Below is a small trained network, with its code and all its weights. Each question gives an input and a class and asks what happens when units are switched off, that is, made to give their printed mean instead of their output.

import numpy as np


def w(rows, s, z=0):
    codes = np.array(rows[::2]) - 128.0
    scale = np.full(codes.shape[1], s)
    scale[-1] = z or s
    return codes * scale


def norm(h):
    return h / np.sqrt((h * h).mean(-1, keepdims=True) + 1e-5)


def f(y):
    return np.maximum(y, 0)


def log_softmax(a):
    a = a - a.max(-1, keepdims=True)
    return a - np.log(np.exp(a).sum(-1, keepdims=True))


def net(x, mask):
    res = np.array(x, float).reshape(1, 5) / 4 @ E
    u = 0
    for l in range(2):
        y = f(norm(res) @ A[l][:, :-1].T + A[l][:, -1])
        res = res + np.where(mask[u : u + 14], y, B[l][:, -1]) @ B[l][:, :-1]
        u += 14
    return log_softmax(norm(res)[-1] @ U[:, :-1].T + U[:, -1])


A, B = {}, {}
E = w([
[90,52,227,22,119],'x0',
[142,64,138,205,132],'x1',
[97,3,72,101,67],'x2',
[220,107,153,150,195],'x3',
[76,124,65,115,216],'x4',
],0.004)
A[0] = w([
[105,70,77,196,172,151],'L0N0',
[113,187,83,153,128,233],'L0N1',
[96,102,88,194,133,175],'L0N2',
[116,169,120,80,156,210],'L0N3',
[97,104,199,145,48,112],'L0N4',
[68,61,218,71,71,133],'L0N5',
[123,184,122,2,144,184],'L0N6',
[114,184,39,184,109,80],'L0N7',
[147,139,166,107,144,137],'L0N8',
[243,100,123,127,177,79],'L0N9',
[148,205,138,119,139,2],'L0N10',
[227,131,129,150,114,169],'L0N11',
[96,141,148,189,79,53],'L0N12',
[133,150,186,101,189,106],'L0N13',
],0.009,0.0054)
B[0] = w([
[45,202,76,122,160,188],'L0N0',
[150,212,116,210,57,227],'L0N1',
[84,160,38,103,187,185],'L0N2',
[77,131,200,188,58,212],'L0N3',
[239,110,94,81,126,194],'L0N4',
[139,100,65,209,138,255],'L0N5',
[57,82,165,130,87,233],'L0N6',
[81,180,104,182,225,185],'L0N7',
[124,139,191,139,160,166],'L0N8',
[208,106,182,15,222,174],'L0N9',
[254,186,240,193,104,143],'L0N10',
[103,145,168,49,133,199],'L0N11',
[134,228,62,17,34,140],'L0N12',
[124,87,232,188,134,177],'L0N13',
],0.0062,0.0067)
A[1] = w([
[143,90,203,114,100,121],'L1N0',
[171,84,153,81,82,5],'L1N1',
[136,130,183,123,168,235],'L1N2',
[199,138,131,92,155,143],'L1N3',
[163,102,141,60,206,115],'L1N4',
[181,121,150,110,86,110],'L1N5',
[71,107,44,139,68,98],'L1N6',
[42,82,125,138,159,210],'L1N7',
[77,154,102,115,39,175],'L1N8',
[64,183,157,139,173,251],'L1N9',
[75,154,67,68,105,16],'L1N10',
[112,137,107,158,70,185],'L1N11',
[116,127,51,204,146,36],'L1N12',
[171,2,137,100,106,82],'L1N13',
],0.0093,0.0023)
B[1] = w([
[95,103,37,190,251,204],'L1N0',
[161,102,36,185,156,164],'L1N1',
[148,95,232,117,169,201],'L1N2',
[167,83,157,3,124,169],'L1N3',
[137,121,165,21,199,172],'L1N4',
[183,216,64,132,100,167],'L1N5',
[98,124,211,20,88,220],'L1N6',
[72,100,189,87,62,215],'L1N7',
[222,102,113,52,57,216],'L1N8',
[152,68,92,229,116,254],'L1N9',
[185,103,217,105,95,163],'L1N10',
[182,153,141,63,151,205],'L1N11',
[63,150,72,137,230,196],'L1N12',
[116,125,50,243,148,220],'L1N13',
],0.0059)
U = w([
[177,195,246,176,119,69],'0',
[74,83,174,65,52,198],'1',
[202,108,184,42,214,246],'2',
[190,25,24,168,130,4],'3',
[49,76,93,41,144,61],'4',
[212,189,82,23,87,43],'5',
[37,240,67,189,202,154],'6',
[73,83,225,161,176,215],'7',
],0.013,0.0033)

Each question gives the input, the list of numbers given to net, and the class t.
The units are the neurons (one row each of A and B). Each row of codes is followed by its name. A weight is (code - 128) times the scale printed after its matrix; where a second scale follows, it is the last column's (A, B and U).
mask holds one flag per neuron, layer by layer. A switched-off neuron (its flag False) gives its mean, the last column of its row in B, instead of its output. The means were averaged over made-up inputs and are rounded, as every weight is.
A unit's drop is (log p(t) with every unit on - log p(t) with that unit switched off) / (log p(t) with every unit on - log p(t) with every unit switched off).
The circuit of an input: a set's keep is (log p(t) with only the set's units on - log p(t) with every unit switched off) / (log p(t) with every unit on - log p(t) with every unit switched off). Starting from the 12 units with the biggest drops (on a tie, the unit counted first), units are removed one at a time, each time the one whose removal leaves the highest keep (on an exact tie, the one counted first), for as long as the keep stays at least 0.8.
circuit, biggest first: the units of the circuit, biggest drop first
k most important neurons: the k neurons with the biggest drops, biggest first
top k neurons in layer l: the k neurons of layer l with the biggest drops, biggest first
input [-4,8,-1,3,-5], class 2: 2 most important neurons => L0N9, L0N11
input [-7,4,4,6,1], class 6: circuit, biggest first => L0N0
input [-3,-1,-8,0,7], class 0: 4 most important neurons => L0N10, L0N5, L0N3, L1N0
input [-4,6,7,6,-1], class 2: circuit, biggest first => L0N9, L0N5
input [-7,-6,-7,3,4], class 0: top 2 neurons in layer 0 => L0N10, L0N5
input [7,8,7,-1,-3], class 3: circuit, biggest first => L0N4, L1N13
input [-4,-5,3,8,5], class 2: 2 most important neurons => L0N9, L0N5
input [7,4,5,4,2], class 3: 3 most important neurons => L1N13, L0N7, L0N6
input [3,-4,-3,-3,0], class 1: top 2 neurons in layer 0 => L0N6, L0N9
input [4,-1,7,6,-2], class 3: 2 most important neurons => L1N13, L0N5
input [-7,-8,-8,-2,1], class 0: top 2 neurons in layer 1 => L1N0, L1N13
input [8,-2,8,8,-6], class 3: 2 most important neurons => L1N13, L0N5
input [0,-7,-2,8,5], class 7: top 4 neurons in layer 0 => L0N3, L0N6, L0N4, L0N13
input [1,2,3,-4,5], class 1: circuit, biggest first => L1N7
input [1,1,1,-2,1], class 4: 4 most important neurons => L0N5, L1N12, L1N6, L0N7
input [-1,-2,8,-5,-7], class 5: 2 most important neurons => L1N6, L1N9
input [-5,6,2,6,-1], class 2: 3 most important neurons => L0N9, L0N11, L0N5
input [-1,1,7,0,8], class 4: top 2 neurons in layer 1 => L1N6, L1N10
input [-2,-6,-3,-8,6], class 1: 2 most important neurons => L0N6, L1N8
input [-4,0,-1,5,0], class 2: circuit, biggest first => L0N9
input [-6,-6,-7,-4,1], class 0: 2 most important neurons => L0N10, L0N5
input [-5,2,6,3,-4], class 5: 3 most important neurons => L0N5, L0N11, L0N13
input [6,-6,0,7,-4], class 7: 2 most important neurons => L0N6, L0N13
input [-1,4,-4,7,7], class 2: top 3 neurons in layer 0 => L0N9, L0N6, L0N5
input [7,-1,-8,3,-6], class 7: top 3 neurons in layer 1 => L1N0, L1N8, L1N11
input [0,5,5,0,8], class 4: top 2 neurons in layer 0 => L0N7, L0N5
